Here is a tiny trained network, its code and every weight. The questions are about switching its units off for an input and a class, where a switched-off unit gives its printed mean instead of its output.

import numpy as np


def w(rows, s, z=0):
    codes = np.array(rows[::2]) - 128.0
    scale = np.full(codes.shape[1], s)
    scale[-1] = z or s
    return codes * scale


def f(y):
    return y / 2 * (1 + np.tanh(0.7978845608 * (y + 0.044715 * y**3)))


def log_softmax(a):
    a = a - a.max(-1, keepdims=True)
    return a - np.log(np.exp(a).sum(-1, keepdims=True))


def net(x, mask):
    res = np.array(x, float).reshape(1, 8) / 4 @ E
    y = f(res @ A[0][:, :-1].T + A[0][:, -1])
    res = res + np.where(mask, y, B[0][:, -1]) @ B[0][:, :-1]
    return log_softmax(res[-1] @ U[:, :-1].T + U[:, -1])


A, B = {}, {}
E = w([
[155,196,87],'x0',
[254,105,127],'x1',
[137,188,194],'x2',
[80,76,148],'x3',
[123,124,45],'x4',
[180,48,40],'x5',
[117,141,84],'x6',
[202,109,139],'x7',
],0.0096)
A[0] = w([
[158,43,134,254],'n1',
[165,128,131,220],'n2',
[112,134,224,17],'n3',
[135,59,143,139],'n4',
[113,169,69,154],'n5',
[105,89,130,185],'n6',
[123,64,157,76],'n7',
[147,88,122,81],'n8',
[183,168,120,212],'n9',
[98,219,133,168],'n10',
[100,88,147,173],'n11',
[115,154,182,166],'n12',
[154,95,110,121],'n13',
[94,118,88,131],'n14',
[179,78,236,34],'n15',
[212,93,105,112],'n16',
[108,156,72,141],'n17',
[94,79,76,136],'n18',
[154,252,114,196],'n19',
[68,131,124,82],'n20',
],0.017,0.0076)
B[0] = w([
[181,216,110,218],'n1',
[104,235,93,181],'n2',
[71,54,238,189],'n3',
[227,209,43,166],'n4',
[86,59,56,187],'n5',
[174,171,125,165],'n6',
[180,124,107,150],'n7',
[124,116,142,144],'n8',
[97,233,135,203],'n9',
[24,114,58,237],'n10',
[110,197,125,169],'n11',
[66,179,248,199],'n12',
[127,162,107,159],'n13',
[169,122,80,163],'n14',
[105,77,47,188],'n15',
[139,191,156,204],'n16',
[71,14,74,177],'n17',
[182,96,84,182],'n18',
[1,194,88,253],'n19',
[139,127,173,171],'n20',
],0.0069,0.014)
U = w([
[147,61,44,170],'0',
[212,16,160,2],'1',
[117,80,218,144],'2',
[54,159,101,117],'3',
[185,113,5,109],'4',
[111,39,86,84],'5',
[188,199,158,211],'6',
],0.012,0.0083)

Each question gives the input, the list of numbers given to net, and the class t.
The units are the neurons (one row each of A and B). Each row of codes is followed by its name. A weight is (code - 128) times the scale printed after its matrix; where a second scale follows, it is the last column's (A, B and U).
mask holds one flag per neuron, in row order. A switched-off neuron (its flag False) gives its mean, the last column of its row in B, instead of its output. The means were averaged over made-up inputs and are rounded, as every weight is.
A unit's drop is (log p(t) with every unit on - log p(t) with that unit switched off) / (log p(t) with every unit on - log p(t) with every unit switched off).
The circuit of an input: a set's keep is (log p(t) with only the set's units on - log p(t) with every unit switched off) / (log p(t) with every unit on - log p(t) with every unit switched off). Starting from the 12 units with the biggest drops (on a tie, the unit counted first), units are removed one at a time, each time the one whose removal leaves the highest keep (on an exact tie, the one counted first), for as long as the keep stays at least 0.8.
circuit, biggest first: the units of the circuit, biggest drop first
top k neurons: the k neurons with the biggest drops, biggest first
drop of u: that unit's drop, to one decimal
input [-6,5,-5,-8,-1,7,-2,5], class 6: circuit, biggest first => n16
input [1,-8,-6,-4,7,-3,-3,5], class 4: circuit, biggest first => n12; n18
input [-2,0,7,-5,-8,-5,-8,3], class 2: top 2 neurons => n3; n12
input [-5,1,-7,-2,-7,8,-2,6], class 4: top 3 neurons => n15; n12; n4
input [-3,7,-1,7,-7,-4,8,-4], class 2: circuit, biggest first => n3; n19
input [-3,5,-8,7,1,-8,-6,7], class 6: top 4 neurons => n10; n1; n5; n17
input [-4,3,0,0,-8,7,-6,4], class 4: top 2 neurons => n15; n12
input [-7,8,4,-6,1,-7,-2,1], class 3: top 2 neurons => n15; n19
input [-8,-5,8,1,-1,3,-1,7], class 2: top 2 neurons => n3; n9
input [-5,2,0,6,-7,5,-8,6], class 4: top 2 neurons => n15; n4
input [8,6,4,-3,5,-2,-1,-1], class 3: drop of n8 => 0.0
input [-2,3,-1,1,-5,-6,-4,4], class 2: drop of n19 => 0.1
input [4,1,-4,-8,-3,-6,0,6], class 3: drop of n19 => 0.2
input [-8,-8,4,-3,0,-8,0,6], class 2: circuit, biggest first => n3
